Each row is followed by its class number.
[ 34   1 -33 -20  30   9  -9 -13  28   4   6 -16   8   5 -30 -10 -31 -41
 -15 -27   2   2   3  16  28  10 -12 -12 -24 -21 -41  30] => 8
[-58   3  59  -6  28  23   6 -27  27  27  19  -8 -29  -2  10 -25  72   5
 -56 -86 -39 -20 -52  56  49  21 -25 -22  34  30  23 -17] => 4
[ 11  25 -23   0  40  17   3  24  20  13  23  10   8 -25   6 -29  10  -6
   5   4   9   3 -46  33  18   2  -7 -28 -10 -53 -35  -8] => 5
[ 73   2 -10 -12 -32   3 -22 -16   7 -19   6   0  13 -17  -4 -45 -25 -22
 -26  33 -14   3  24  22   5  -1   5   5 -33   1  -3   3] => 2
[ 33  26  -6 -16 -34 -11   3  -9   3  -6  19 -30  17  -8   0 -20 -11 -25
 -18  20 -41  10  33   9  33  29 -36  -7  21 -12  37   6] => 10
[ 51  22   1 -18 -19  33 -16 -10  27 -24   5 -15  34 -20  -7 -12 -21   6
 -16  11 -12  32  -7  21  11  33 -33   0  -8 -29  11  18] => 2
[ 51  13   2 -20 -16  19 -10 -13  16 -16  20  -5   0  -8  -1 -26 -17  -9
   4  15 -15  15 -13  20  34  26 -24  16 -18 -16 -12  19] => 5
[ 65  58  18 -25   5  14 -20   8  12 -36  21 -19  -3  11   5 -28   1  -5
 -28  48  -3   4 -22  37  34   9 -20  17  -1  -4 -41  35] => 5
[  7  23 -11 -28  35  35  -7   2  36   7  10 -19  23 -17  -2 -18   4  13
 -32 -27   8  16 -16  17 -10  16 -23  -3  -7   5 -31   1] => 8
[ 24  -3  -9 -10 -15 -10  -4  -7   7 -12  21   1   4  -6   7 -12   4 -12
   4   6 -19  23  -6  16  26   3   3 -14   5 -21  -7  15] => 5
[ 56   5  18  -4 -11  -7  -3 -27   1   2   9 -11  -2  -3   2   1 -22 -13
 -16  14 -18   6  -8 -13  33   8  -8  16 -30  -5 -10  13] => 8
[ 12  32  -4   3  22   9 -25  -5   9   0  16  -2   4 -13  -9  -2   0  13
 -27 -30   2   4 -22  27 -14  20 -31 -23 -10 -18   5   8] => 3
[ 33  27  -4 -17 -25   1  -4 -18   4  -5   7 -19  25  17  -5   4  -5   4
 -35   3  -3  16  -6   8  23  18 -20  -4  18 -26  12  14] => 6
[ 77 -15  -7 -17   1  -5 -38   8   6 -54 -18 -60  13  42 -42  73 -11  32
 -24 -38  -9  49  77  -7 -74  51 -36  31  30  11  16  30] => 8
[ 71  28  30 -35  61  55  -7  23 -19  -9 -30 -11 -10  35   5 -76 105  27
  -2  37  -7  72 -16   0 -14  77  20  83 -87  60 -35  36] => 4
[ 16  23 -20 -19  10   1  -6   0  16 -11  19   1  21 -18   2   9 -18   1
 -38 -28  12  11 -12  11  -6  -2  -8  -6 -11 -22 -30   0] => 2
[-11  26  27  16   1  -6   8  -2 -28 -30  18   1 -27  32   2 -40  15 -22
  36  28 -34 -44  -6  27  82  20 -30  18  -1   3   1  43] => 2
[ 21  10  -6 -21   5  14 -10   4  10 -28  14   3  11 -17   3 -24  -1  -7
   8  34 -16  29  -3  21  19  21 -22   8  -4 -17 -21  23] => 5
[  4  36 -13 -14  10   8  -9   9  21  -1   3 -28  20  11 -16 -14  -4  12
 -28 -11  -5  -9   6  18  -4  34 -21   7  11   4   2   5] => 1
[ 51  42 -14  13 -10  22   2   4  10 -12   7   6 -17 -11   2 -28   6  -9
 -24 -17  -4  31   0  40   9  28 -19 -20 -15 -15 -15   5] => 6
[ 80  37  34 -57 -27  -4   1 -33   4 -24  30 -13  36 -28  -4  -8 -25 -14
 -73  -8 -27 -21 -34  11  30  45 -44  77 -35 -56   5  21] => 7
[ 45   8   0 -33 -24  15  -1 -22  16 -26  18 -14  22 -18   5  -2 -10  -8
 -28  23  -6  30  -7   3  16   8 -15   9   1 -33   9  15] => 3
[-14  45 -16   2  39  40   1  27  31  -3   5 -22  25 -13  10 -14  28  41
  -4  -4   7  23 -57  10 -41  16 -39  -2  32  12 -34 -10] => 9
[ 56   6  16   2 -25  43  16   0   9 -49   6  -5  11 -14  34 -62 -15   9
 -10  31  16  25 -22   2  59 -14 -18   3  13 -24 -27  14] => 4
[ -7   9  -3 -32  19  -3  -7  -7   7 -25  13 -33  47 -16 -17  -4   8  20
 -23  20 -24   3   5  15  39  29 -18  25   4 -13  27   8] => 4
[-20  -8   5  -5 -13  -6 -10 -15  -1 -24  18  -8  14 -28  -8 -39  -3 -17
  12  19 -26  18 -14  27  51   8  17 -28   1  -4  -2  16] => 9
[  1  18 -13 -28 -21 -19  -1 -27  -2 -25  31  30   6   7  11  -9  35  27
   6  23 -25   9  10  -2 -28  10 -19  19  23 -16  48  34] => 9
[ 23  -3 -42   7  28  12 -13  18  10  -4  11  18  -6 -30   2 -29 -20  16
   1  -8  29  36  -2   0 -21 -16  21 -22 -51 -15 -47  -8] => 0
[ 81  38  30 -11  -4  12 -12   7  -2 -14   9 -10 -10   7  20 -26  11 -21
 -32  35 -27  13   5   2  -4  24 -35  16 -10  -6  -8  22] => 8
[ 48  26  22  -7 -31   0  -9 -17   1  -7   7   2   4 -12  19  -8 -14 -14
 -41  11 -11   2 -11  -9   7  -1 -18  12  -8  -5  13   6] => 8
[  0   6 -48  -8  22  10 -22   5  14   7  15  -9  19 -18  -9 -12 -10   6
  -8 -23  12  31 -14  15  -5   4  -7 -29 -12 -12 -25  -5] => 10
[-14   6 -38  -8  -1   1 -29 -11  39   9  15 -39  30  -1 -34 -27 -19  -7
 -21 -40  -6  15  -2  23  12  18   5 -61  23 -14  15  12] => 1
[-22   6 -38 -24   3 -10 -10   2  11  -6  16 -10  13  -8  -5  -2 -21   0
 -41 -40  12  18  19 -10 -12  11   1  -3  -3   2 -11  -8] => 1
[ 39  44 -27 -32   4  10 -17   8  15  -4  21   3  30 -25   3 -21  -5  -7
 -55 -28   7  20  10   4 -37  15 -17  -3 -23 -13   3   0] => 1
[ 51   6  -1 -11 -18   9 -16 -24   7 -21  15   0   4 -17  -5 -14 -32 -27
 -17  11 -14  11  -4   6  26  10 -24   9 -27 -22   0  13] => 2
[ 14  60   1 -51 -51  15   2  -8 -12 -38  32   5  22  -9  19   5   7 -23
 -73 -40  33  -7  -6 -16  -9 -14 -26  38  23 -22  58 -14] => 2
[ 22   0  23 -18  -3   1   2 -14  -2  -7  14 -11  -6   1   7 -19  11  15
 -12  13 -27  11  14   8  30  32 -27  20  -5  -1  21  10] => 10
[  4  23 -18  35 -13   7  -1 -16 -10  -5  -3  -1  -9  -5 -13  26   7  18
  -3 -48  13  23 -18   9 -13  18 -12  -7   9  -4  13 -29] => 2
[ 19   1  -1 -12 -16 -27   1 -28   3 -16  19 -26   5  15 -26 -18 -17  13
   3  34 -13 -12  31  21  58  17  33  -1  -2 -18  12  18] => 1
[ 47  12 -24  16 -13  11 -28   6  -3 -15   6  15  -6 -21   4 -18 -19   0
 -12 -14  11  44  -7  17 -23  10 -10 -27 -31 -24 -38  11] => 7
[ 40   8  -2 -25 -21   0  -7  -7  -5 -25  21  11  18 -22  15 -14  -6  -4
 -23  12 -12  23  -6   4   4  13 -16  18 -17 -22  -2   8] => 9
[ 50  10  15 -11 -34   7  -8 -21   6 -13  23  -4   1 -13  15 -31 -18 -13
 -24  23 -23  -7  -9  10  40  10 -25  11 -10 -26  13   8] => 8
[ 58  66  41  25 -66  59  -2  24 -14 -35 -20  39 -30   7  61   1  32  13
 -18  40   2  22 -21  33 -40  11 -60  22  24  15  10  -3] => 3
[ 71  40  -1  -2  -3  23   0  -5  -1  -9  11  -5   3   0  12 -21   0   9
 -22  17   6  28   1 -11  -4  11 -40   7 -14  -8  -2   9] => 6
[ 66  10  52 -20  -5  14 -16 -35  11  -9  19  19 -22 -19  13 -32  -1 -13
  -9  53 -54  27  45  20  13  28 -38 -19  -6  -8  18  33] => 4
[ -5  27  22 -27  89   2   4 -10  17  28  19 -45  37   0 -14 -29  32  24
 -20  65 -14   6 -46   6  39  21 -15 -15  17 -27 -30   6] => 9
[-23  26  14  17  39 -13   2   3 -37  32  16  17   4  20   5 -36  20 -33
  13  -5 -26 -37 -45  19  49  14 -41 -29  12 -49 -22  14] => 0
[  3  36  18  52 -26 -18  24  27 -43 -36  -7  -2   2   2  34   0   8  57
  -5  58 -13 -36 -11  11  48   5 -38  52   8   3  17 -28] => 0
[-85 -15 -34  19  34   6  -7  22 -25 -23   6  -3 -17  22   0 -17  42  -2
  42  44  -4 -16 -25  23  42  -6 -12   6  16   7  -8   1] => 3
[ 35  -7   5 -10 -38   3   3 -25   4 -20   5 -13  26 -14  -8 -23 -14   5
 -12  -2 -21   4   7  30  27  21 -12  10  -2 -13  -4  15] => 7
[ 25 -29 -40   6  27  18 -25   4  23  17   5  -5  19 -14 -14   4 -13  -3
   6 -17  14  37 -32  18 -13 -18  16 -55 -19 -29 -50  -6] => 6
[ 29  61  -7   9  10  20  -8   4  14 -18   7  -3 -12 -20   5 -22  -3  11
 -34  -7   8  27 -32   8 -24  22 -38   9 -11   2 -38  12] => 7
[ 56   1  -8   5 -17  -2 -24   3  -1 -15  15  10  -8  -5   0 -24 -17 -21
  16  25 -19  11  -6  21  28  16 -12  -8 -27 -33  -3  22] => 5
[ 15   5   8 -24  -2   2 -18 -16   0 -16  12 -22  12   8  -8 -25   1   1
 -23  12 -20  32  -1  26  34  26  -7  -8   9 -12 -27  20] => 0
[ 29   4  12  15  -4 -24   7 -30  -4 -15  14 -23 -13   7 -18   5 -12  13
   7  17 -30  -1  -7  15  52  16   0  13  -4 -11 -13  12] => 0
[ -6  48  21  24  -1 -14 -18 -19  -9  -3  -1   2 -11  14   1 -32  20  45
  -5   1 -42 -12 -31  34   2  57 -49  19  13  27   4  24] => 10
[ 17 -30  33 -79 -47   0   0 -32  19 -20  16 -20  27  20   1  35  12  49
 -30  -9 -25  14  22  22   0  37  10  63   1   5   1  27] => 7
[ 14  16 -16  12  10  19   6   6  14   7 -10  -2 -17  18   1  25  10  22
 -23 -32  32   7 -29   6 -42  -9 -12   7  17   3 -43 -14] => 7
[-71 -39 -22  19  78  18  15 -15  22  22  -2 -35  -7  14 -42  18  10 -10
  56   5   8   9 -24  22  63 -17  19 -52  25   1 -56  -8] => 2
[ 20  28 -12  -7  -7  24   2 -20  26  -9  13 -21  24  -8 -11 -10 -39  -9
   8  22   0   2  -7  22  59   2 -29 -21  -5 -10 -15  32] => 3
[-17  -6 -37  -7  24  13  -8   5  31  11  14 -13  30 -21 -13 -30 -15  10
  12   0   5   0 -31  13   8   1  16 -20 -13 -18 -27  -6] => 1
[ 14  15  13 -14  17  10   6 -23  20  -1   5 -31  25  -6 -13  -3 -11  -7
 -21   8 -22  14  -5  18  45  20 -24  -6   4   2 -23  12] => 2
[ -4  -1 -29  -4  16  21  -8   7  26   3   1 -13  25 -30  -2 -19  -9  11
 -19 -14   1  36  -6  20 -11  21 -14 -30  -4 -12 -20  -8] => 3
[-15  48 -14  -1  23  -7  -2  33  -5   1   4  -5   6  -2   7   9  32  -4
 -12  -4  -9  16 -11   6 -33  22 -22   3  24   7 -13 -10] => 5
[ 52  22  23 -13  -3   4 -15 -15   1 -21  10   8  -1 -18   7 -20   1 -11
 -30  22 -26  21  11   8   4  17 -22   2  -9 -11  10  20] => 4
[ -1  40 -19 -28  49  20 -23  23  12  -9  22  -9   1   4   2  -7  41  21
 -17  -1   7  36 -10  15 -32  15 -12  -1 -15  24 -28  15] => 9
[-43   7 -11 -24 -13 -14 -13 -13   6   3  19 -29  41  -1 -12  22  -6  26
 -16 -10 -18  -2 -17   5  15  24 -14   5  22  -5  14  -5] => 6
[ 32  20  17 -17  -5  13  -5 -14  16 -13  11 -28  30 -16   1 -29   0  12
 -20  34 -28  22 -11  29  32  34 -21  -4   1 -12  -6  19] => 3
[ 37  13  15  -1  -9   3 -16 -17   9 -12  10  -8   0 -18  -3 -11 -15  -1
 -12  20 -12  32 -28   2  15   0   7 -11 -14 -14 -15  13] => 0
[ 22  36 -19 -27  16  22 -17   9  24 -22  14   3  39 -47   8  -5  -1  29
 -44 -23  -4  44  12  12 -50  30 -43  -6   6 -18   1  -2] => 4
[ 43  70  31  11  -5 -30   3 -29 -37 -18  19 -13 -19  37  -1  13   1   9
  -3  53  -6  -3 -10 -11  31  13 -30  14  24 -21 -22  41] => 7
[ 67 114  16  79  49  -8  20  22 -44  48 -37 -27  -4  42 -26 -34  28  -9
 -26  20  14 -73 -33  20  37  35 -39   1 -23  -9  30 -14] => 3
